Each row is shifted at random along 4 fixed directions that mean nothing.
Known rows, with every step that occurs
fogiz > fusul > bafu > bofozu > pivato > govemub > ganuzud > zalavu: [   2 -154   94 -186  267  -19  130 -240   17 -148 -166  -16 -107 -216
  138 -199  -62  156 -160   32  115   92  211   17  -57  199  186   -7
  156  169  -34  225 -267  268  -68  174 -130  -83   -9 -171   12  -83
   50   14  147   23 -337  257    6 -112   37  -33  -98]
zalavu > zunul > ganuzud > pivato > vuvi: [  81   -7   -9   22 -279  -15    9   27   87  299 -231   99 -188  262
   85   36  237 -164   -6   -9  118   48   60  185   19 -205  -51   21
 -301 -360  231   17  313 -204  196 -147  312  189   66   88  -67  173
  -36  -43  100   64   39 -270 -301  307  -43  -85  235]
zalavu > fusul > bafu > bofozu > pivato > ganuzud: [  -1  -29  -30  -63 -119   15  -92   -9  -92  190  -50   30    1  230
   76  -31   62   21   84   46  110  105   52  -38  107   -6  -48  -28
   55 -145   97   23  127  -83  205   -8  181  -29    7   32    4   92
   91  120  -70  -75  223 -190 -192   72   -4 -167   87]
rufig > zalavu > fusul > bafu > bofozu > pivato > ganuzud > fogiz > govemub: [  -3   -2   13  -42   -1  -48  -92  -74 -150   47  -16   15  -21   94
  107  -72   67   44   -3  106  127  214  103 -163  171   -8   55  -19
  102 -107   43   14   57   -9   37   -2  114    3   59 -119 -100   59
   54   47  -92  -35   99  -63 -177   21   30 -178  126]
fogiz > govemub > pivato > ganuzud > zalavu > rufig: [ -92  153  -10  313 -125  232  -55  260   24 -133  336   64  135   20
 -295  112 -150 -150   96   17 -109  -54 -532 -139 -171 -244 -211    2
 -175   84 -149 -275   29 -101  -47 -136 -247  -57   76  222  202  -96
 -128  -50 -232   26  395  -65  123 -190  -72  453 -162]
zunul > ganuzud > fogiz > fusul > bafu > bofozu > pivato > vuvi > govemub: [  -5  -13   73 -176    5  -49   12 -118  -17   85 -218    8 -142   72
  279  -27  153   39  -26   23   50   47  231   -2  -30   33   54  100
  -56 -112  105  117  -16  -24   74   16  227   81  -78  -89 -136   26
   22    8  144   17 -241  102 -290  217   44 -185  104]
bafu > bofozu > pivato > vuvi > zalavu > fusul: [  52   88   31   58 -137    5  -63   82  -74  183    9  -49  -50  143
  112   84   29  -38   97  -51  165  131   64  -58  103  -55 -101   32
   58 -141  103   26  208  -96  206   10  228   93   15    7   -8  153
   96  123    3  -96  180 -156 -182  -46  -19 -140  107]
zalavu > zunul > vuvi > bafu > bofozu > pivato > fogiz > govemub > ganuzud: [ -10  -39  -52  -77  130 -201 -141 -119 -110  -84  -73  -23   26  -97
  -58 -150   44   75  -37  109   43   71  261   51   57  238  105  -68
  280   16  -57    4    1   52   19  126  -18  -60  -41 -211    7   65
  158  -76  -45 -128   60  -93   55   51   99 -314   80]
rufig > vini > fusul > bafu > bofozu > pivato > govemub > vuvi > zalavu: [ -19   49   58 -143   75   84  -81 -149  -45  -43   49 -121   81   21
   31    7 -164   61   22  -37   87   44  -11 -100   22   93  -16  -49
  228  121  -60   -8  -92   71   47   18  -64 -126  -53  -90   78   65
   87  154  -28  -94   44   21   74 -177    4   40  -60]
vuvi > govemub > pivato > zunul > fusul > bofozu: [  44 -243  -22    3   88  -21  187  106   62 -199   88   63  -24 -270
  -93  156  -36  -99  -39 -129 -380 -325 -101  111 -217   32  -35    8
  -86  381  -93   64 -226   49 -201  -59 -326  -69  -92  174  137 -329
 -129  -13  124  221 -169  307  149  -92   17  241 -264]
vuvi > govemub > ganuzud > zalavu > fusul > vini: [  14 -175  -30   83  305   42  174    6  134 -284  254   -6  139 -287
 -243   -1 -165  -44  -66   92 -129 -223 -156   33 -304  101  -42  -75
  148  387 -155  -71 -266  115 -235  118 -380 -254  -10  -65  108 -261
  -10 -152   69  107 -138  206  467 -181   79  235 -249]
pivato > zunul > ganuzud > zalavu > fusul: [ 131 -123  -16  125   55  -48  160   71  122  -25  -64   90  -40 -106
 -115  -30  132 -114  -43   12    2 -108   58  189  -36   49  -11  -38
  -55  -28   49  144   72  -64  -16   10 -109  -24   98   20  -40  -62
   12 -138   59   88  -92   -3  122   33   78  -45    8]
vuvi > bafu > bofozu > pivato > fogiz > ganuzud > zalavu > zunul: [ -35 -123   52 -146  -22  -43  155 -290   59  216 -339    4 -350   63
  251 -130  291   66 -182   17  187  205  375  216  173   46  181   35
 -122 -196  244  273 -120  143   -8   31  179  196   85 -138 -163  213
  -10   27  238   69 -441   70 -333  242  120 -274  250]
zunul > pivato > ganuzud > zalavu > rufig > vini: [ -11 -182 -162  154  -65 -219   47  202  106  -13  144   20   90 -194
 -360   76   -3  -82  -52   60  -55  -89  -89  160  -90   -4   25   41
  -22   81  -54 -161  -46   43  -73   73  -70  123   56   29 -223 -184
  -11 -369  -95  141  -80 -151  292  -19   75 -133 -116]
bafu > bofozu > pivato > govemub: [-239   -9  126  -37   51   75   33  -79   25  -46   29  -72  -41  -45
  -69  -41 -145   -2  -58  -52  -44 -124 -106   13  -91  -69  -41  111
   13   97  -43  136 -242  149  -36   53 -189  -51    6  125  273  -20
  -19  158   15  -36  -14  135   -5 -219   50  209  -91]
ganuzud > fogiz > govemub > pivato > zunul > rufig > vini > fusul > bofozu > bafu: [  33  -37  -84 -132   47 -122   18  -87 -104 -127 -121  -27  -81 -123
   79  -20   21  110  -45   -2  -92   10  139   16   54  114  229  -59
   34   60  -68   55  -99   98  -85   37    1  -20  -59  -77 -141 -127
  -37 -109    0   43 -207  108   95    3   38 -131  -71]
bofozu > pivato > ganuzud > fogiz > govemub > vuvi: [  43   13 -102  126 -171 -125 -102  132  -57   56  -15   58 -107   62
   23   15  118  -24   -1  116   81   41  103  -11  -15  -89   97  108
 -123 -208   18  -77  249  -53  155    8  178  141  -23  -21 -203    5
   83 -216  -95    3  102 -198 -155  181   79 -200   99]
ganuzud > zalavu > rufig > vini > fusul > bafu > bofozu > pivato > fogiz > govemub > vuvi: [ -55   81   32  -52   43   66  -85  -20  -31  -42   54 -108  113  -38
   18   14 -120   46   26   -9  -68   70 -145 -156  -68  -48   40   -7
  -20  116 -104 -140 -191   59  -68  -36    3   11  -71   60  -12  -65
  -48   32  -26   13   15  109   21 -142  -47  194 -180]
fogiz > fusul > bafu > bofozu > pivato > ganuzud > zalavu > zunul: [ -43 -187  119   17  230  102  177 -139  -44 -108   18   22   51 -162
  -48 -128  -57   42  -89   -3   12  100  -60   20  -43   61  -21  -33
  132  183  -32  109 -215  153 -110   84 -187 -119  114  -15  187  -66
  -20  114  129   33  -73  234   37 -271  -34  117 -114]
bafu > bofozu > pivato > vuvi: [ -83  201   75  -32 -238  118 -120   10  -46  263  -70  -39  -62  287
  121   37   -2    3   61  -60  169   76  -19  -34   82 -193 -113  110
  -92 -287  126   37  205  -79  246  -51  258  113  -18   99  148  262
   66  220  -34 -153  228 -229 -333   27  -88    1  152]
ganuzud > pivato > zunul > fogiz > fusul > vini: [  29  184 -119  259 -278  109 -160  353 -111  109  189  104  140  229
  -73  252  107 -104  177   16 -159  -16 -160 -181  137 -272 -216  -36
 -173 -256   82 -190  445 -375   89 -182  137   -3   -5  190   29   69
  -73    6 -211  -28  495 -242 -102  191 -168   82  120]
ganuzud > fogiz > govemub > pivato > zunul > vuvi > zalavu > rufig > bofozu > bafu: [ 181 -109 -115  -39 -142 -247  -49    9  -88   74 -182   16 -156  -33
  110   45  218   -8  -23  -18  -13  175  255  110  122   74  176  -74
  -82  -75   57  -91   71  -70  -42  -61  265  221   -3  -86 -315   22
  -68 -143   78  106 -186  -43 -126  235   49 -305  139]
rufig > bofozu > pivato > ganuzud > fogiz > govemub > vuvi > zalavu: [  16  150 -108  394 -170  125 -181  384 -134  -54  518  101  283   91
 -288  253 -160 -141  218   31  -77   -6 -468 -302    2 -221 -259   76
   20    0 -195 -441  371 -225  -72 -119  -39   36   86  144   32  -61
    8  -41 -366  -72  644 -200   36 -135  -86  151  -16]
zunul > ganuzud > pivato > govemub: [  10   26 -132  247 -219  -69 -118  288  -24   32  156  107  100  110
 -257  121   43 -171  127  107  -21  -99 -172  -43  -13 -132 -146    5
  -29 -173  -14 -135  355 -250  116  -52  -16  -36   85  109  -40  -62
   48 -200 -294   -6  437 -342   67  110   27  -79   84]
bofozu > pivato > zunul > vuvi: [  68  -58  -13 -134  111 -348  -49 -217 -143  -94 -245  -64  -95 -121
  -46 -231   40  119 -202  115  315  112  508  246  127  302  209  -22
  428 -195   65  290  147  145  263  292   65  -88   39 -397   45  161
  275 -138  -20 -189  -88 -264  172  -63  130 -594  243]
govemub > ganuzud > zalavu > rufig > vini: [ -33 -106 -100  109  211  -57  124   49  146 -198  218  -36  195 -327
 -378 -100 -180   23 -102   92   -5 -135 -149  127 -182   99   70  -21
  131  233 -190 -110 -234  233 -174  194 -301 -103   38 -102  -42 -158
   52 -299  -42   32 -143  -25  513 -220   47   55 -226]
fogiz > ganuzud > zalavu > zunul > pivato > govemub > vuvi > bofozu: [ 189 -233  -15  -42  134 -286  184 -188   30 -103 -227   41 -283 -206
   30 -147  102   17 -138   64  148   43  332  243   -1  203  196  -29
  168   60    3  108  -16  132    3  155   46   51  101 -249  -95  -45
   56 -207  196  110 -343   11   84   33  102 -300   55]
rufig > vini > fusul > bafu > bofozu > pivato > zunul: [-189  -60  155 -258  175  143   97 -319    3  -67  -80 -106    9  -53
   10 -118 -120   76 -145  -97  -30  -51   -4   73   32   62   32   15
  126  146   -5  233 -347  261  -41   39 -207 -133    4   -5  292   59
   -2  251  136  -52 -192  204   26 -291    3  156 -101]
ganuzud > pivato > bafu > bofozu: [  -3 -141  -90  130 -168  -23   22  190   -7   83   73   49   73  -66
 -138  104   74  -39   54  -12 -175  -68 -145    3   -2 -108  -46   40
 -118   31  -39  -70    7  -26  -16  -29  -16   84   17  210  -88 -144
  -56 -139  -63  119  116  -62  -44   -3   -2   19 -122]
vuvi > govemub > ganuzud > pivato > zunul > rufig > vini > fusul > bofozu > bafu: [ -20  234   24 -227  -69  258  -40 -180   38   43  -95  -22  -60  291
  125   41  -74   16   65  -51   79    4  -98  -18   10  -20  -31 -105
  -23 -130   82   39   68  -61   28  -90   83  -71    4  -15  173  154
  -19  182  -52 -117   32  -58  -55   62  -58  102  107]
ganuzud > fogiz > govemub > vuvi: [  68  169  -74  227 -283   57  -66  262   -7  146   -3   65  -45  211
  112  120  166 -110  135   40  -69  -77  -91 -130  -50 -315  -36   67
 -423 -245   57 -171  302 -247  135 -201  229  110  -79  167 -104   50
  -67 -114  -39   81  219 -170 -259  311  -51  151   92]
vini > fusul > bafu > bofozu > pivato > fogiz > ganuzud: [ -83   41   27  -42  -65   63  -33   -2  -16  103  -36   26   43  134
  140  -38   50   33   44  -36   12    7   -4  -81  123   -5  -18   80
  -77  -99   55  112   48   15  104  -29   33   27  -21   72  -52   52
   30  115  -37  -50   69   -3 -220   54    8  -42   48]
govemub > vuvi > bafu > bofozu > pivato > zunul > fusul > vini: [ -94  140   58  -24   21  325 -100  -22  -53   -5  202    2  243   88
  -93  123 -191  -14  106  -62 -133  -51 -300  -99 -107  -75 -264  -83
   81  110  -76 -113  -38 -114    9  -64 -116 -188  -81  132  412   51
  -11  286  -54 -126  346   39   -7 -156 -142  333 -118]
pivato > zunul > fusul > bafu: [  -3  134   77  -83    8  145   -2 -133  -48  -76  -78   32   49  173
   15  -79   16  -14  -30   18   64  -53   -1   10   61   48 -102  -99
   43 -116   69  176   88  -69  157  -68  -95 -251    6  -54  311  134
   18  145  -40 -110  131  -72   17   24  -19   82  121]
vini > fusul > bafu > bofozu: [  -3  186   87  -79  -23  174   24  -92  -39   81 -132  -67   52  211
  188  -98    8   48  111  -29   68  -43    0 -112   92  -24  -59  -41
  -10  -93   61  144   45  -33  195  -66   28 -186  -50    7  168  158
   48  207   20 -103  124  -53 -111   -8  -63   99   53]
bafu > bofozu > pivato > zunul > ganuzud: [ -92 -119   24  -25    1  -39   69   18   90  107  -91   29  -40  -64
  -74  -25   61   -4  -33  -76  -73 -144   85  203   17   10  -15   84
  -25  -18   56  174  -47   39    0   49  -77   87   10  121   64   17
   42   60   56   -3  -58    9  -88   -4   23  -77   12]
bafu > bofozu > pivato > fogiz > fusul > vini: [-176  -33   -9   46  -74   77   -6  140   17  124  105   12   25   16
   46  136    7   25   35  -83 -194  -92  -56  -72   39 -172  -73  133
 -184   11   44  -18  -91    8  -75  -21   51  111  -93  235   13  -51
  -89  130   40   44   -6  137 -190   52  -53  158  -88]
rufig > vini > fusul > bafu > bofozu > pivato > fogiz > ganuzud > zalavu: [-155  -17   83  -54   87  181   69 -104   76    7   82    3  101  -20
   13   -6  -85   17  -72  -54   12   18 -172  -82   17  -60  -21   93
  -66   56  -25   41 -186  130 -150  -16 -130   28   37   54   11  -15
  -57   99   17   26 -108  180  -55 -135  -11  194  -78]
fogiz > govemub > vuvi > zalavu > rufig > bofozu > pivato > zunul > ganuzud: [ -36  -28   25   13   93  -88    6  -34   10 -159   93   19   19 -114
 -185  -25 -121  -36  -20  -36  -39  -42  -80   85  -18   83  -23    2
  157  136 -107  -76  -70   69  -65   60 -113   16   85  -41  145  -29
  -12   -6  -45  -27   31    9  134 -178   -5    2  -17]
fogiz > fusul > bofozu > pivato: [-218  227  210  -30   51  318   78 -170  -73  -44   48   16  -13  228
  157  -29 -238    0   12  -72   95    5 -238 -209  -73 -215 -134   76
  -51  -75   28  127  -21   25  107   -6   -6 -193   23   49  509   87
  -92  339  -10 -108  192  119 -147 -209 -156  393   56]
zunul > pivato > govemub > ganuzud > fogiz > fusul > bofozu: [  89 -223  -80  -30   60 -190  179   95  123  -42 -134  104 -170 -228
  127   30   79   21  -61  -37 -218 -189  153   78 -162   20  182  122
 -245  158  -36   65 -123   86 -169   19   13  136 -116   76 -281 -333
 -109 -220  173  247 -421  267  -42  222   27    3 -173]
fogiz > fusul > bafu > bofozu > pivato > vuvi > zalavu > rufig: [  70 -297   32 -204  128 -341  184 -173  -17  -23 -270 -103 -206 -281
  223 -140  133  179 -159  -38   65  122  458  213   39  292  249   53
  143  163   77  221 -335  307   60  237  168  146  -48 -200 -295  -84
   35 -132  331  122 -625  208  -48   -5  104 -394  -60]
ganuzud > fogiz > govemub > vuvi > bafu > bofozu > pivato > zunul: [-121  177  121  -55   96  171  -41 -213 -130 -139    4  -73  -42  -19
   31  -86  -75   96  -57   40   10   73  -34  -70  -26   -9    2   15
  129   15  -92   70 -131  112   -2   41 -102 -116    1  -92  288  113
   37  130   -7 -143   61   97  -69 -186    2  112   -6]
bofozu > pivato > zunul > rufig > zalavu > fogiz: [ -80 -128  -52  251 -199  -58  -41  421  128   80  252   38  228  -74
 -238  263    8 -192   44 -169 -370 -208 -330   29  -93 -200 -132   55
 -387  100   20 -155  -24 -176 -191 -196 -131  233  -17  403 -144 -197
 -226  -57  -69  217   83   98   83   51  -21  231  -89]
bafu > bofozu > pivato > govemub > ganuzud: [ -76  -39  -72  111 -133   49  -88  249   62  122  140   37   79   29
 -136   99  -45  -57  116  -41 -141 -153 -165  -25  -70 -118  -99   72
 -128   45  -42 -100   57  -59  -11  -53  -73   74  -48  265    8  -58
   30   44 -112   -3  247  -84  -92   30  -16  119 -104]
vini > fusul > bafu > bofozu > pivato > govemub > vuvi > zalavu > fogiz: [  72 -202   75 -184   63 -100   64 -103  115   50 -192 -121 -123 -103
  278    6   62   29  -39 -128 -136  -60  182   54 -113  128  143   13
 -136  242   30  105 -315   80  -78  -70    2   98 -164   80 -260 -138
  -88   64  288  185 -438  365  -57   94  105   53 -141]
pivato > zunul > rufig > bofozu: [ -77   83   49  -74   61   -5   95  -85   46 -118  -51  -21  -12  -61
 -118 -102  -94   54  -81  -75    1 -158  -26  155   95   57   16   43
   59  -12  -34  140 -108  157  -58   68 -126  -35   68  -29  237   67
  -21   50    0  -77 -142    7  169 -153  -12   33   14]

Rows
[  28  147   45  106  115   34   77  -24   99 -167  -21  -25  -81  -98
  -30  -93    7   31  -43   34   56  -60    1  103  -79   48   32    3
  -36    5  -54  -17  -55   45  -88   28 -102   -2   23 -113   13   39
  -25 -130   69  -25 -193   88  181    1   60   80   17] => pivato > ganuzud > fogiz > govemub > vuvi > zalavu > zunul > rufig
[  15  103   21   -5   62   11  -79  -10  -28   41  -68  -29  -88   24
  133  -92    2   60   17   57  139  162  141 -131   73   21   88   -6
   38  -90    9   55   66   15   23   52   53   14    0  -70  -77   78
   82   63  -40 -103   30    7  -76   22   -2  -69   41] => bafu > bofozu > pivato > govemub > ganuzud > zalavu > fogiz > fusul
[  88  155   15   54   83   56  -12  -21   -1  -23   -3  -19   37   71
  116   -2   16   31   41    8   58   15  134  -49   49   23  -38 -122
   35  -71   63  -29  155 -139   65  -14   67 -135  -95 -149   51  162
   -5   57   85  -64   28  -16  101  127  -88   29  123] => govemub > vuvi > zalavu > zunul > fogiz > fusul > vini
[  84  293   54 -189   48  214   88 -218  114  118 -253  -71 -171  289
  228  -62    7   30   57  -10  201    6   99   24   27  -38   32 -125
  -61 -175  158   61   70  -68   23  -98  151 -102   -1 -152  142  267
    4  172   88  -86 -143  -64   -6  165  -85   98  197] => vuvi > govemub > ganuzud > zalavu > zunul > rufig > vini > fusul > bofozu
[ -29 -174  -39  -70  129 -218   17   23  136 -153  -26    0   36 -353
  -63  -81  -12   76 -104   -9 -191  -57    9   25  -41  130  212    4
  -67  249 -143  -44 -337  194 -277   71 -182  167  -48    4 -289 -264
 -127 -270   34  180 -360  231  183    0   65   -2 -203] => zunul > rufig > zalavu > fogiz > govemub > ganuzud > pivato > bafu > bofozu
[  98   34   -6   31  123  153  -26   27    8  -81  115   18  163  -10
 -102  -62 -111   37   89   70   14  -10 -166 -108  -66   67 -102 -133
  146  132 -124  -74  -20  -50  -74  -13 -173 -231   19   16  105  -52
   58   72  -99  -62  208  -11  160  -97  -46  179 -145] => pivato > govemub > ganuzud > zalavu > fusul > bafu > bofozu
[  48  -50   45  103   71   91   22  107    6   28   52  -15  207  -27
  -47   28  -13  -58   88  -49 -112  -29 -129  -67  -68   18  -93  -52
   -7  111  -26   -4   18 -131  -93  -98 -153  -68  -11  142  -13  -85
  -25   78   -4   31  152  135   81 -103  -30  107  -84] => vini > fusul > bafu > bofozu > pivato > ganuzud > zalavu > zunul > fogiz
[  70  127   73 -359  148  -71   39 -431  -32  -53 -433   -1 -402  116
  367 -258  103  148 -171   91  224  141  448   64  143  136  261  -66
   97 -198  114  291   -1  128   72   57  142  -69   -8 -312  100  167
   39   87  135 -104 -304   25 -127  179   -3 -174  222] => zalavu > fogiz > govemub > ganuzud > pivato > zunul > fusul > bofozu
[ -83   33  103  -53   94  103   96  -95   68    9  -60  -47   26  -35
  104 -108  -35   66  -38  -36   31   69  -74  -14  -30   32   32   55
  -65   46    0  120 -228  141  -50   39  -57   24   29   31  -40  -31
  -48   68   70    8 -183  194  -45 -112    7  100  -76] => vini > fusul > bafu > bofozu > pivato > fogiz > ganuzud > zalavu > rufig
[ 22   5   7 -70 -34  48 -74 -29   2 149   1 -65 -88 101 117  94 -43  35
  66 -28  46  61  74 -22  -5 -43 -56 -43  59  19  60 -62 -20 -65  50  -2
 158  10 -72  34  29  76  25 186  72 -28  34  -7 -98  34 -28  43  -6] => bafu > bofozu > pivato > govemub > vuvi > zalavu > fusul > vini
[ 192 -121  -67  119 -140   -2  107  137   70   95   33  148 -155   56
  116  157   78 -101   89  -45  -32    6 -107    4  -71 -147  -56   19
 -213    2   36 -133  134 -140  -26  -97  183  143   64  128 -167 -121
 -108  -61   83  199   -4    1 -171  157  -57  109  -29] => fogiz > ganuzud > pivato > govemub > vuvi > zalavu > fusul > bofozu
[-126 -219   -2   63  160 -116   64  187   65  -87  202  -30  212 -365
 -163   95  -91   45  -36 -145 -381 -143 -114   33  -18   11  -13   35
  -38  336  -89  -60 -361  103 -338   55 -215  115  -44  202  -77 -250
 -161   26   97  153 -217  353  205 -170  -59  163 -265] => bafu > bofozu > pivato > zunul > rufig > zalavu > fogiz > fusul > vini
[ -77  496  103  -22 -113  256 -159  -38   99  -12   26  -69  -41  283
  123   48 -103 -105   73  -32  165   64 -202 -200   -8 -173  -93   19
 -167 -206   19 -133  157 -113  106 -161   93   44  -28  -49   86  236
  -68   50  -88 -151  130 -106  -50   13  -72  274  110] => zunul > fogiz > govemub > ganuzud > pivato > vuvi > zalavu > rufig > vini > fusul
[-137  228  155 -188   48  157  -72 -311  -48  -80   43 -162   64  189
   10  -76 -219   31  -76   -1  272  152 -102  -53   -1   69  -73  -39
  231  -40   18   35 -106  117  181   40    7 -186   34 -208  231  203
   39  163  -43 -196    9  -70  144 -246    8   59   82] => bofozu > pivato > vuvi > zalavu > rufig > vini > fusul > bafu
[ 109  418   24  100  -84  257 -240   69   29   35  104    0  138  329
  -94   48  -20  -85  122   62  138   14 -158  -89  -14  -77 -242 -129
   16 -263   28 -172  385 -354   56 -194    0 -149   20  -45  219  310
   72  152 -223 -244  442 -288   90  154  -76  155  239] => pivato > zunul > vuvi > govemub > ganuzud > zalavu > fogiz
[ 110 -237  -81   72 -114 -205  105   54    0   64  -14  105  -18  -60
  -44   43  114  -79  -21  -48   62  137  -20  158   92   46   26  -19
  -49  -36   58  -95  110   -9  -60   32  195  249  175  -19 -249  -36
  -78 -181   98  137 -129  -74  -48   59    6 -257  101] => fogiz > ganuzud > pivato > vuvi > zalavu > zunul > rufig > bofozu > bafu
[ -68 -143   14   53  -66   65  -29  170   66   86  271  -68  252  -24
  -75  243  -69 -110   90 -167 -293 -125 -319 -109 -106 -104 -176   66
 -158  274  -70 -239 -190  -77 -186 -187  -70  101  -88  300 -141 -166
 -153   95   67  149   16  214   36  -80  -26  288 -231] => rufig > vini > fusul > bafu > bofozu > pivato > vuvi > zalavu > fogiz
[-145  178  160 -194  185   89    4 -411    7 -302  -96  -16 -147  -67
   57 -207 -116   53 -224  103  197   37   29   17 -136  121   96   43
  134   -7 -115  154 -192  206   31  105 -196 -183  -23 -330  196   52
    8  -85   15 -109 -237  114  103 -101  115   53   37] => zunul > ganuzud > fogiz > govemub > pivato > vuvi > bafu
[ -33  -58   -3 -133   99   -3  -22 -149   19    1    3   24  -94   35
   74  -32  -77   39  -93   45   54  113   59  -78   38  -14   95   -2
    7   20   -2  -76  -91   79 -164    7   60    8   19  -71  -37  -10
  -67   86   29   15 -157  117    0   65  -25   62   19] => rufig > bofozu > pivato > govemub > ganuzud > zalavu > fogiz > fusul > vini
